Below is a small trained network, with its code and all its weights. Each question gives an input and a target symbol and asks what happens when units are switched off, that is, made to give their printed mean instead of their output.

import numpy as np


def w(rows, s, z=0):
    codes = np.array(rows[::2]) - 128.0
    scale = np.full(codes.shape[1], s)
    scale[-1] = z or s
    return codes * scale


def norm(h):
    return h / np.sqrt((h * h).mean(-1, keepdims=True) + 1e-5)


def f(y):
    return y / 2 * (1 + np.tanh(0.7978845608 * (y + 0.044715 * y**3)))


def softmax(a):
    e = np.exp(a - a.max(-1, keepdims=True))
    return e / e.sum(-1, keepdims=True)


def log_softmax(a):
    a = a - a.max(-1, keepdims=True)
    return a - np.log(np.exp(a).sum(-1, keepdims=True))


def net(x, mask):
    ids = ['ΓΘΩαεηλπτψ'.index(c) for c in x.split()]
    T = len(ids)
    res = E[ids] + P[:T]
    r = norm(res)
    for j in range(3):
        rows = slice(4 * j, 4 * j + 4)
        q, k, v = (r @ M[0][rows].T for M in (Q, K, V))
        z = softmax(np.where(np.tri(T) > 0, q @ k.T / 4**0.5, -1e9)) @ v
        o = O[0][rows]
        res = res + np.where(mask[j], z, o[:, -1]) @ o[:, :-1]
    y = f(norm(res) @ A[0][:, :-1].T + A[0][:, -1])
    res = res + np.where(mask[3:7], y, B[0][:, -1]) @ B[0][:, :-1]
    return log_softmax(norm(res)[-1] @ U[:, :-1].T + U[:, -1])


Q, K, V, O, A, B = {}, {}, {}, {}, {}, {}
E = w([
[82,83,134,92,85,158,142,108,91,82,162],'Γ',
[224,185,105,54,95,171,132,149,192,92,203],'Θ',
[103,78,74,97,192,148,60,85,130,42,151],'Ω',
[132,103,162,73,174,109,131,162,225,204,133],'α',
[67,146,100,80,130,101,104,125,49,83,201],'ε',
[152,88,78,70,99,76,91,214,125,101,142],'η',
[32,185,136,192,158,68,134,131,123,190,160],'λ',
[135,165,65,71,129,77,216,114,124,113,113],'π',
[98,127,161,127,110,111,249,185,118,103,132],'τ',
[103,173,196,79,113,122,118,137,95,172,100],'ψ',
],0.02)
P = w([
[158,60,184,69,113,107,145,19,143,191,184],'0',
[141,52,145,75,120,124,115,34,116,150,136],'1',
[86,142,144,69,91,86,118,49,163,166,199],'2',
[119,125,146,63,138,116,118,78,136,138,167],'3',
[114,127,126,53,158,167,136,103,140,149,138],'4',
[110,161,140,57,169,155,121,128,133,128,165],'5',
[84,170,94,54,170,210,123,146,141,118,151],'6',
[83,171,106,72,166,174,113,158,125,91,112],'7',
[137,172,147,109,210,134,90,153,123,34,87],'8',
[92,196,106,117,143,111,74,155,166,68,59],'9',
[82,182,107,157,155,1,67,153,159,121,53],'10',
],0.0096)
Q[0] = w([
[85,164,144,18,242,177,127,91,101,83,103],'h1',
[66,120,84,13,141,50,78,70,134,169,106],'h1',
[94,135,163,213,68,103,152,199,62,110,138],'h1',
[110,104,105,86,196,107,29,165,201,97,142],'h1',
[77,190,116,112,162,119,194,35,115,152,103],'h2',
[102,104,143,186,27,103,128,122,71,166,134],'h2',
[122,73,67,47,135,67,69,31,194,170,106],'h2',
[238,164,117,234,3,137,112,120,113,160,202],'h2',
[209,92,120,169,147,140,20,180,160,213,101],'h3',
[149,106,86,126,49,108,110,158,91,43,165],'h3',
[190,152,167,30,156,199,184,123,115,95,168],'h3',
[128,82,22,129,205,77,163,119,159,105,136],'h3',
],0.018)
K[0] = w([
[75,201,92,134,193,198,124,251,122,135,90],'h1',
[154,184,187,195,131,39,110,163,105,78,62],'h1',
[133,66,99,239,180,112,94,80,90,191,180],'h1',
[205,180,73,172,34,139,119,137,138,108,64],'h1',
[115,197,171,181,141,109,138,148,120,169,57],'h2',
[92,40,172,169,168,54,118,54,141,110,141],'h2',
[233,174,111,109,63,42,58,76,116,134,68],'h2',
[153,6,163,154,46,159,179,69,127,166,195],'h2',
[176,93,144,77,63,136,72,102,126,247,160],'h3',
[168,119,68,127,129,122,136,122,99,11,138],'h3',
[107,201,95,52,148,228,164,216,174,118,127],'h3',
[154,99,75,193,40,76,183,203,183,94,139],'h3',
],0.016)
V[0] = w([
[118,58,115,191,105,135,190,190,161,98,174],'h1',
[73,146,226,127,135,195,122,149,179,92,109],'h1',
[111,81,128,122,138,108,109,128,177,163,70],'h1',
[105,146,171,113,103,110,139,137,57,134,101],'h1',
[139,160,107,109,165,117,50,44,122,172,94],'h2',
[152,146,152,97,78,156,2,139,89,159,106],'h2',
[139,180,182,103,103,131,170,132,122,177,105],'h2',
[147,124,86,159,144,116,94,191,142,162,179],'h2',
[124,99,133,199,122,143,72,120,127,150,192],'h3',
[140,123,117,99,93,138,90,138,119,80,109],'h3',
[114,149,147,115,172,96,109,81,144,115,89],'h3',
[135,109,137,162,95,94,135,135,133,169,105],'h3',
],0.022)
O[0] = w([
[150,188,90,159,142,161,59,80,149,137,144,70],'h1',
[83,126,129,191,51,137,159,80,162,148,154,50],'h1',
[198,126,122,128,103,143,145,143,150,164,106,123],'h1',
[129,163,179,131,87,121,126,129,79,98,109,142],'h1',
[132,136,123,201,63,138,112,67,107,100,121,108],'h2',
[108,126,177,107,4,152,110,84,149,96,187,145],'h2',
[102,77,163,141,88,122,116,190,146,144,90,139],'h2',
[167,140,132,141,135,83,86,129,130,160,210,144],'h2',
[151,144,97,124,87,145,140,94,130,103,179,4],'h3',
[122,138,149,93,159,129,171,138,141,162,138,179],'h3',
[137,105,101,131,159,137,152,112,115,112,130,122],'h3',
[111,112,102,108,127,146,69,141,142,91,139,82],'h3',
],0.015,0.019)
A[0] = w([
[110,232,112,240,117,144,5,126,103,172,146,132],'n1',
[236,235,145,16,129,181,128,197,173,119,215,112],'n2',
[83,220,56,185,115,151,45,108,126,134,76,4],'n3',
[100,192,162,100,126,102,193,119,122,159,109,72],'n4',
],0.022,0.0018)
B[0] = w([
[99,206,42,121,85,87,76,136,150,173,54,139],'n1',
[192,189,246,123,129,153,94,184,212,102,136,253],'n2',
[134,188,133,112,7,74,79,42,125,117,193,137],'n3',
[172,121,96,172,122,137,59,182,152,121,155,156],'n4',
],0.017,0.042)
U = w([
[95,125,83,152,124,244,104,181,145,90,108,79],'Γ',
[34,49,167,112,189,107,78,76,169,147,173,108],'Θ',
[133,133,132,156,176,167,206,50,134,120,135,251],'Ω',
[173,58,89,161,106,156,136,149,190,212,125,142],'α',
[101,149,149,123,137,94,139,180,27,75,195,59],'ε',
[181,172,239,74,155,137,113,129,174,123,126,157],'η',
[152,97,137,209,136,123,108,171,97,141,151,55],'λ',
[106,120,149,138,217,122,126,158,109,151,2,170],'π',
[74,202,140,150,124,84,66,77,143,177,66,134],'τ',
[61,94,218,149,69,132,179,124,139,102,59,164],'ψ',
],0.0058,0.0026)

Each question gives the input, a string of symbols that net reads in full, and the target symbol t.
The units are the heads (4 rows each of Q, K, V and O) and the neurons (one row each of A and B). Each row of codes is followed by its name. A weight is (code - 128) times the scale printed after its matrix; where a second scale follows, it is the last column's (O, A, B and U).
mask holds one flag per unit, heads first, then neurons. A switched-off unit (its flag False) gives its mean, the last column of its rows in O or B, instead of its output. The means were averaged over made-up inputs and are rounded, as every weight is.
A unit's drop is (log p(t) with every unit on - log p(t) with that unit switched off) / (log p(t) with every unit on - log p(t) with every unit switched off).
The circuit of an input: a set's keep is (log p(t) with only the set's units on - log p(t) with every unit switched off) / (log p(t) with every unit on - log p(t) with every unit switched off). Starting from all 7 units, units are removed one at a time, each time the one whose removal leaves the highest keep (on an exact tie, the one counted first), for as long as the keep stays at least 0.8.
circuit, biggest first: the units of the circuit, biggest drop first
unit that matters most: the unit with the biggest drop
heads that matter: for each layer, one digit per head in row order, 1 if its drop is at least 0.15 and else 0, layers parted by /
drop of u: that unit's drop, to one decimal
input α ψ η Γ π ε Θ π τ ε, target τ: heads that matter	100
input η Ω π Γ, target π: heads that matter	010
input π ψ η α η Γ τ Θ Θ ε ε, target ε: circuit, biggest first	(n2, h1, h2)
input ψ Ω Γ τ Ω α, target τ: circuit, biggest first	(h1, n1)
input η η Γ α ψ Ω η τ η π, target τ: circuit, biggest first	(h1, n2)
input η π Ω η η η ψ π Γ, target ψ: circuit, biggest first	(h1)
input λ Ω Ω, target Ω: heads that matter	011
input η η π Γ, target π: circuit, biggest first	(n2, h2)
input α Θ Ω Θ Ω π Θ α, target Θ: circuit, biggest first	(h1, n2)
input α ψ Ω, target ψ: heads that matter	010
input η Ω η η π Γ τ π Ω π ε, target π: circuit, biggest first	(h2, n2)
input α ε α, target α: heads that matter	100
input ε π α α Ω Γ, target Ω: heads that matter	010
input Γ π Ω ψ η π, target ψ: heads that matter	010
input α π η π η η η λ, target τ: heads that matter	001
input η η ψ λ Γ α τ Γ Ω, target τ: unit that matters most	n1
input α Θ π ψ η η η ψ Ω, target ψ: heads that matter	000
input Ω ψ η η η Θ ε η λ ε, target λ: heads that matter	101
input Θ π α Ω, target π: drop of h2	0.2
input η η α Ω η α Θ η Ω π α, target π: drop of n2	0.3
input Ω τ η ψ Θ ε, target ψ: unit that matters most	h2
input Ω α π Ω τ Ω Ω, target τ: drop of n3	0.1
